Below is a small trained network, with its code and all its weights. Each question gives an input and a class and asks what happens when units are switched off, that is, made to give their printed mean instead of their output.

import numpy as np


def w(rows, s, z=0):
    codes = np.array(rows[::2]) - 128.0
    scale = np.full(codes.shape[1], s)
    scale[-1] = z or s
    return codes * scale


def norm(h):
    return h / np.sqrt((h * h).mean(-1, keepdims=True) + 1e-5)


def f(y):
    return np.maximum(y, 0)


def log_softmax(a):
    a = a - a.max(-1, keepdims=True)
    return a - np.log(np.exp(a).sum(-1, keepdims=True))


def net(x, mask):
    res = np.array(x, float).reshape(1, 5) / 4 @ E
    u = 0
    for l in range(2):
        y = f(norm(res) @ A[l][:, :-1].T + A[l][:, -1])
        res = res + np.where(mask[u : u + 4], y, B[l][:, -1]) @ B[l][:, :-1]
        u += 4
    return log_softmax(norm(res)[-1] @ U[:, :-1].T + U[:, -1])


A, B = {}, {}
E = w([
[98,139,104,85,80,126,74,77,99,203,155],'x0',
[126,175,177,1,46,115,134,145,142,43,240],'x1',
[113,68,108,171,115,127,242,44,29,78,155],'x2',
[163,132,216,75,218,133,147,222,129,103,122],'x3',
[7,195,233,152,99,226,136,52,146,57,22],'x4',
],0.008)
A[0] = w([
[79,143,168,80,118,143,169,94,108,74,152,1],'0.n0',
[97,129,64,129,46,131,131,45,99,147,152,15],'0.n1',
[91,103,23,168,32,126,146,16,80,158,158,42],'0.n2',
[50,208,244,29,8,163,94,76,184,54,142,32],'0.n3',
],0.016,0.0038)
B[0] = w([
[116,100,151,120,153,189,98,129,87,149,160,174],'0.n0',
[166,103,122,131,103,97,145,79,145,151,149,184],'0.n1',
[144,92,123,153,75,93,133,53,146,135,166,216],'0.n2',
[58,252,94,166,111,145,103,215,107,84,145,250],'0.n3',
],0.02,0.021)
A[1] = w([
[173,88,150,110,157,136,153,181,120,72,191,89],'1.n0',
[60,120,249,181,135,205,179,66,122,25,63,11],'1.n1',
[81,73,142,90,137,64,203,99,130,26,12,8],'1.n2',
[184,94,143,75,187,80,201,209,131,18,222,82],'1.n3',
],0.016,0.0018)
B[1] = w([
[131,103,149,63,77,133,117,144,137,117,102,208],'1.n0',
[103,147,185,150,251,125,168,57,161,71,124,222],'1.n1',
[134,174,145,212,120,79,147,106,164,149,98,156],'1.n2',
[171,106,108,80,38,119,186,174,70,127,59,255],'1.n3',
],0.014,0.0085)
U = w([
[199,65,129,36,65,114,155,213,121,140,61,196],'0',
[147,71,88,84,195,147,4,177,219,243,97,101],'1',
[101,127,206,156,231,146,168,79,177,79,75,103],'2',
[173,41,100,149,58,81,112,34,171,163,216,207],'3',
[126,53,188,51,161,187,145,146,91,55,168,3],'4',
[42,246,129,142,92,167,107,196,113,50,184,133],'5',
],0.012,0.0039)

Each question gives the input, the list of numbers given to net, and the class t.
The units are the neurons (one row each of A and B). Each row of codes is followed by its name. A weight is (code - 128) times the scale printed after its matrix; where a second scale follows, it is the last column's (A, B and U).
mask holds one flag per neuron, layer by layer. A switched-off neuron (its flag False) gives its mean, the last column of its row in B, instead of its output. The means were averaged over made-up inputs and are rounded, as every weight is.
A unit's drop is (log p(t) with every unit on - log p(t) with that unit switched off) / (log p(t) with every unit on - log p(t) with every unit switched off).
The circuit of an input: a set's keep is (log p(t) with only the set's units on - log p(t) with every unit switched off) / (log p(t) with every unit on - log p(t) with every unit switched off). Starting from all 8 units, units are removed one at a time, each time the one whose removal leaves the highest keep (on an exact tie, the one counted first), for as long as the keep stays at least 0.8.
circuit, biggest first: the units of the circuit, biggest drop first
unit that matters most: the unit with the biggest drop
top k neurons: the k neurons with the biggest drops, biggest first
top k neurons in layer l: the k neurons of layer l with the biggest drops, biggest first
drop when u is switched off: that unit's drop, to one decimal
input [5,-5,2,4,7], class 2: unit that matters most => 1.n1
input [0,-2,-5,2,-5], class 0: top 2 neurons => 0.n3; 0.n2
input [-6,-6,-7,6,1], class 2: circuit, biggest first => 0.n3; 0.n1
input [-5,-4,-8,0,0], class 1: top 2 neurons => 0.n3; 0.n2
input [-8,3,-7,-7,-8], class 0: circuit, biggest first => 0.n3; 0.n2
input [-1,-8,3,2,-8], class 0: circuit, biggest first => 0.n3; 0.n2; 0.n1
input [-1,-8,-7,-3,-5], class 1: circuit, biggest first => 0.n3; 0.n2
input [-3,-8,-8,8,1], class 1: top 2 neurons => 0.n3; 1.n1
input [-4,3,4,-6,3], class 3: top 2 neurons => 0.n2; 0.n1
input [6,-6,3,7,-4], class 0: top 4 neurons => 0.n3; 0.n2; 0.n0; 0.n1
input [-2,-8,2,-1,2], class 2: circuit, biggest first => 0.n3; 0.n1; 1.n1
input [1,-3,-8,3,-7], class 0: circuit, biggest first => 0.n3; 0.n2; 0.n0
input [-3,-4,-1,-2,-8], class 0: top 3 neurons => 0.n3; 0.n2; 0.n1
input [1,5,-5,-8,-3], class 3: circuit, biggest first => 0.n1
input [2,-5,-1,7,6], class 2: top 2 neurons => 0.n3; 1.n1
input [3,-8,-1,5,1], class 2: top 2 neurons => 0.n3; 0.n2
input [-2,-2,-1,-1,-1], class 1: top 2 neurons in layer 1 => 1.n3; 1.n1
input [-2,-5,-7,4,-1], class 1: drop when 1.n3 is switched off => 0.1
input [7,-8,2,1,-1], class 3: drop when 1.n1 is switched off => 0.0
input [-6,-4,-4,-4,-6], class 1: drop when 0.n1 is switched off => 0.1
